Here is a tiny trained network, its code and every weight. The questions are about switching its units off for an input and a class, where a switched-off unit gives its printed mean instead of its output.

import numpy as np


def w(rows, s, z=0):
    codes = np.array(rows[::2]) - 128.0
    scale = np.full(codes.shape[1], s)
    scale[-1] = z or s
    return codes * scale


def norm(h):
    return h / np.sqrt((h * h).mean(-1, keepdims=True) + 1e-5)


def f(y):
    return np.maximum(y, 0)


def log_softmax(a):
    a = a - a.max(-1, keepdims=True)
    return a - np.log(np.exp(a).sum(-1, keepdims=True))


def net(x, mask):
    res = np.array(x, float).reshape(1, 6) / 4 @ E
    u = 0
    for l in range(3):
        y = f(norm(res) @ A[l][:, :-1].T + A[l][:, -1])
        res = res + np.where(mask[u : u + 5], y, B[l][:, -1]) @ B[l][:, :-1]
        u += 5
    return log_softmax(norm(res)[-1] @ U[:, :-1].T + U[:, -1])


A, B = {}, {}
E = w([
[169,95,186,85,136,124,251],'x0',
[61,89,96,33,126,162,121],'x1',
[133,68,77,157,116,111,77],'x2',
[134,101,84,188,140,154,88],'x3',
[117,150,179,109,174,103,129],'x4',
[146,122,1,175,116,119,154],'x5',
],0.0067)
A[0] = w([
[60,118,78,56,128,140,127,13],'0.n0',
[103,75,255,134,91,150,91,53],'0.n1',
[205,23,72,116,174,185,175,255],'0.n2',
[60,50,108,73,160,150,152,65],'0.n3',
[135,132,126,162,165,205,131,98],'0.n4',
],0.0074,0.0015)
B[0] = w([
[166,108,117,131,7,105,127,199],'0.n0',
[143,118,2,110,98,161,204,211],'0.n1',
[95,37,121,114,116,198,69,254],'0.n2',
[147,81,166,81,89,95,135,211],'0.n3',
[211,144,64,92,162,86,95,158],'0.n4',
],0.0084,0.0051)
A[1] = w([
[222,138,168,254,73,70,149,4],'1.n0',
[154,220,123,106,105,142,170,187],'1.n1',
[64,187,85,125,132,134,86,176],'1.n2',
[151,189,105,136,91,56,57,178],'1.n3',
[37,122,98,87,172,59,197,43],'1.n4',
],0.0084,0.0016)
B[1] = w([
[167,139,202,103,32,160,96,247],'1.n0',
[143,81,106,63,210,94,38,225],'1.n1',
[2,88,154,208,139,142,252,218],'1.n2',
[53,93,199,131,136,209,80,254],'1.n3',
[227,34,104,108,142,74,143,172],'1.n4',
],0.0061,0.004)
A[2] = w([
[127,72,114,69,156,216,106,254],'2.n0',
[217,164,108,104,186,105,193,219],'2.n1',
[155,89,100,3,56,173,54,171],'2.n2',
[145,117,95,163,107,115,129,1],'2.n3',
[162,156,135,80,124,96,84,77],'2.n4',
],0.0069,0.0017)
B[2] = w([
[37,248,181,245,187,121,112,228],'2.n0',
[43,75,22,243,85,164,83,157],'2.n1',
[141,214,97,210,140,129,32,254],'2.n2',
[109,255,105,187,77,116,133,137],'2.n3',
[69,174,3,60,177,83,16,141],'2.n4',
],0.0057,0.0093)
U = w([
[70,59,163,210,139,144,221,250],'0',
[163,155,60,145,221,116,85,226],'1',
[183,133,180,115,54,107,57,49],'2',
[116,88,85,198,193,2,119,68],'3',
[199,143,27,145,197,61,76,17],'4',
[112,190,26,175,180,139,205,5],'5',
],0.0049,0.0019)

Each question gives the input, the list of numbers given to net, and the class t.
The units are the neurons (one row each of A and B). Each row of codes is followed by its name. A weight is (code - 128) times the scale printed after its matrix; where a second scale follows, it is the last column's (A, B and U).
mask holds one flag per neuron, layer by layer. A switched-off neuron (its flag False) gives its mean, the last column of its row in B, instead of its output. The means were averaged over made-up inputs and are rounded, as every weight is.
A unit's drop is (log p(t) with every unit on - log p(t) with that unit switched off) / (log p(t) with every unit on - log p(t) with every unit switched off).
The circuit of an input: a set's keep is (log p(t) with only the set's units on - log p(t) with every unit switched off) / (log p(t) with every unit on - log p(t) with every unit switched off). Starting from the 12 units with the biggest drops (on a tie, the unit counted first), units are removed one at a time, each time the one whose removal leaves the highest keep (on an exact tie, the one counted first), for as long as the keep stays at least 0.8.
circuit, biggest first: the units of the circuit, biggest drop first
top k neurons: the k neurons with the biggest drops, biggest first
top k neurons in layer l: the k neurons of layer l with the biggest drops, biggest first
drop when u is switched off: that unit's drop, to one decimal
input [3,-8,-4,4,0,6], class 2: top 3 neurons : 1.n0, 0.n1, 2.n0
input [-3,-1,4,-4,5,-6], class 5: circuit, biggest first : 0.n1, 0.n3
input [0,3,1,-3,-5,-6], class 5: circuit, biggest first : 0.n1
input [-8,-1,1,-2,-3,-5], class 0: top 2 neurons : 1.n2, 2.n2
input [-7,-5,-5,3,3,5], class 0: top 2 neurons in layer 0 : 0.n1, 0.n0
input [-7,1,-2,0,0,5], class 0: top 3 neurons : 1.n2, 2.n2, 1.n3
input [-7,2,5,3,1,-7], class 0: top 3 neurons : 1.n2, 0.n2, 2.n2
input [0,6,-1,-8,-5,-5], class 4: top 2 neurons in layer 1 : 1.n2, 1.n3
input [4,-6,-2,-2,2,2], class 2: top 2 neurons : 1.n0, 0.n1
input [-8,-1,5,5,3,-6], class 0: top 3 neurons in layer 1 : 1.n2, 1.n3, 1.n1
input [0,7,-5,-5,-4,5], class 2: top 3 neurons : 0.n0, 0.n3, 0.n1
input [0,-6,-5,-8,0,-7], class 4: top 2 neurons : 1.n1, 0.n1
input [2,8,-6,0,6,7], class 2: top 3 neurons in layer 0 : 0.n0, 0.n3, 0.n1
input [-8,-2,5,-1,-4,2], class 0: top 3 neurons in layer 1 : 1.n2, 1.n3, 1.n1
input [-5,-3,1,3,-4,-4], class 0: top 3 neurons : 1.n2, 2.n2, 0.n0
input [-8,3,2,-4,4,1], class 0: top neuron in layer 0 : 0.n2
input [-6,-4,-1,4,3,2], class 0: drop when 1.n2 is switched off : 0.5
